Below are the code and all the weights of a small trained network. Each question names an input and a target symbol and asks about switching units off, where a switched-off unit gives its printed mean instead of its output.

import numpy as np


def w(rows, s, z=0):
    codes = np.array(rows[::2]) - 128.0
    scale = np.full(codes.shape[1], s)
    scale[-1] = z or s
    return codes * scale


def norm(h):
    return h / np.sqrt((h * h).mean(-1, keepdims=True) + 1e-5)


def f(y):
    return np.maximum(y, 0)


def softmax(a):
    e = np.exp(a - a.max(-1, keepdims=True))
    return e / e.sum(-1, keepdims=True)


def log_softmax(a):
    a = a - a.max(-1, keepdims=True)
    return a - np.log(np.exp(a).sum(-1, keepdims=True))


def net(x, mask):
    ids = ['ΓΔΛΦΩβεμπτψ'.index(c) for c in x.split()]
    T = len(ids)
    res = E[ids] + P[:T]
    r = norm(res)
    for j in range(2):
        rows = slice(2 * j, 2 * j + 2)
        q, k, v = (r @ M[0][rows].T for M in (Q, K, V))
        z = softmax(np.where(np.tri(T) > 0, q @ k.T / 2**0.5, -1e9)) @ v
        o = O[0][rows]
        res = res + np.where(mask[j], z, o[:, -1]) @ o[:, :-1]
    y = f(norm(res) @ A[0][:, :-1].T + A[0][:, -1])
    res = res + np.where(mask[2:6], y, B[0][:, -1]) @ B[0][:, :-1]
    return log_softmax(norm(res)[-1] @ U[:, :-1].T + U[:, -1])


Q, K, V, O, A, B = {}, {}, {}, {}, {}, {}
E = w([
[185,179,127,40,175],'Γ',
[149,6,75,150,50],'Δ',
[140,17,95,137,158],'Λ',
[122,195,125,189,173],'Φ',
[76,154,66,68,157],'Ω',
[36,131,143,110,136],'β',
[103,84,216,210,234],'ε',
[79,209,154,98,111],'μ',
[59,191,91,130,167],'π',
[98,119,185,132,115],'τ',
[101,183,122,25,85],'ψ',
],0.021)
P = w([
[167,139,135,99,149],'0',
[73,196,136,116,89],'1',
[151,160,1,10,77],'2',
[137,144,148,87,131],'3',
[87,148,177,160,191],'4',
[215,179,229,133,157],'5',
[142,155,129,92,114],'6',
[53,157,193,161,208],'7',
[206,116,144,201,156],'8',
[151,139,138,100,122],'9',
],0.0089)
Q[0] = w([
[199,75,130,187,132],'head 1',
[57,181,208,165,116],'head 1',
[191,111,254,80,128],'head 2',
[91,138,98,115,184],'head 2',
],0.008)
K[0] = w([
[121,142,24,78,52],'head 1',
[126,129,25,124,60],'head 1',
[157,179,224,222,207],'head 2',
[105,255,102,89,184],'head 2',
],0.0068)
V[0] = w([
[195,165,136,191,254],'head 1',
[79,139,218,224,113],'head 1',
[103,116,107,48,154],'head 2',
[162,139,254,214,134],'head 2',
],0.0081)
O[0] = w([
[111,82,129,136,196,88],'head 1',
[151,131,125,85,173,121],'head 1',
[187,94,171,143,71,253],'head 2',
[23,144,155,174,2,27],'head 2',
],0.0088,0.0037)
A[0] = w([
[117,120,132,131,71,3],'neuron 1',
[86,133,127,90,245,144],'neuron 2',
[116,196,196,172,156,204],'neuron 3',
[123,116,128,169,60,239],'neuron 4',
],0.013,0.0016)
B[0] = w([
[60,204,136,77,75,139],'neuron 1',
[150,132,155,172,114,255],'neuron 2',
[84,5,17,171,134,218],'neuron 3',
[194,204,173,254,114,151],'neuron 4',
],0.0095,0.01)
U = w([
[103,115,103,127,180,116],'Γ',
[140,156,106,171,170,8],'Δ',
[162,171,177,144,155,174],'Λ',
[149,77,117,113,94,102],'Φ',
[135,145,53,178,119,2],'Ω',
[177,113,98,171,42,119],'β',
[150,141,121,114,76,251],'ε',
[105,124,120,162,122,227],'μ',
[82,100,248,141,169,134],'π',
[108,173,145,175,61,68],'τ',
[73,119,53,113,94,45],'ψ',
],0.012,0.0035)

Each question gives the input, a string of symbols that net reads in full, and the target symbol t.
The units are the heads (2 rows each of Q, K, V and O) and the neurons (one row each of A and B). Each row of codes is followed by its name. A weight is (code - 128) times the scale printed after its matrix; where a second scale follows, it is the last column's (O, A, B and U).
mask holds one flag per unit, heads first, then neurons. A switched-off unit (its flag False) gives its mean, the last column of its rows in O or B, instead of its output. The means were averaged over made-up inputs and are rounded, as every weight is.
A unit's drop is (log p(t) with every unit on - log p(t) with that unit switched off) / (log p(t) with every unit on - log p(t) with every unit switched off).
The circuit of an input: a set's keep is (log p(t) with only the set's units on - log p(t) with every unit switched off) / (log p(t) with every unit on - log p(t) with every unit switched off). Starting from all 6 units, units are removed one at a time, each time the one whose removal leaves the highest keep (on an exact tie, the one counted first), for as long as the keep stays at least 0.8.
units of the circuit, in order: the units of the circuit, biggest drop first
most important unit: the unit with the biggest drop
top k neurons: the k neurons with the biggest drops, biggest first
heads that matter: for each layer, one digit per head in row order, 1 if its drop is at least 0.15 and else 0, layers parted by /
drop of u: that unit's drop, to one decimal
input ε ε μ ε Λ, target π: units of the circuit, in order : neuron 3; head 2
input Ω Φ β Γ Ω β β, target π: units of the circuit, in order : neuron 3; head 2
input β Δ Φ π π β β, target π: top 2 neurons : neuron 3; neuron 2
input ε π β Δ ψ μ τ, target τ: units of the circuit, in order : head 2; neuron 4
input Φ β μ τ ε π Γ ψ, target π: most important unit : head 1
input π π β β Ω, target Λ: units of the circuit, in order : neuron 3; neuron 2
input ε ψ ψ Ω ψ, target Λ: units of the circuit, in order : neuron 3; head 1
input π β ψ ε Φ Λ μ, target ψ: heads that matter : 01
input ε π ψ β ψ, target π: drop of head 1 : 0.6
input Γ μ β Δ π β τ, target τ: drop of neuron 1 : 0.2
input ψ Δ Δ β Γ β β Ω, target Λ: drop of head 2 : 0.3
input ε π β Ω ψ, target Λ: drop of head 1 : 0.3
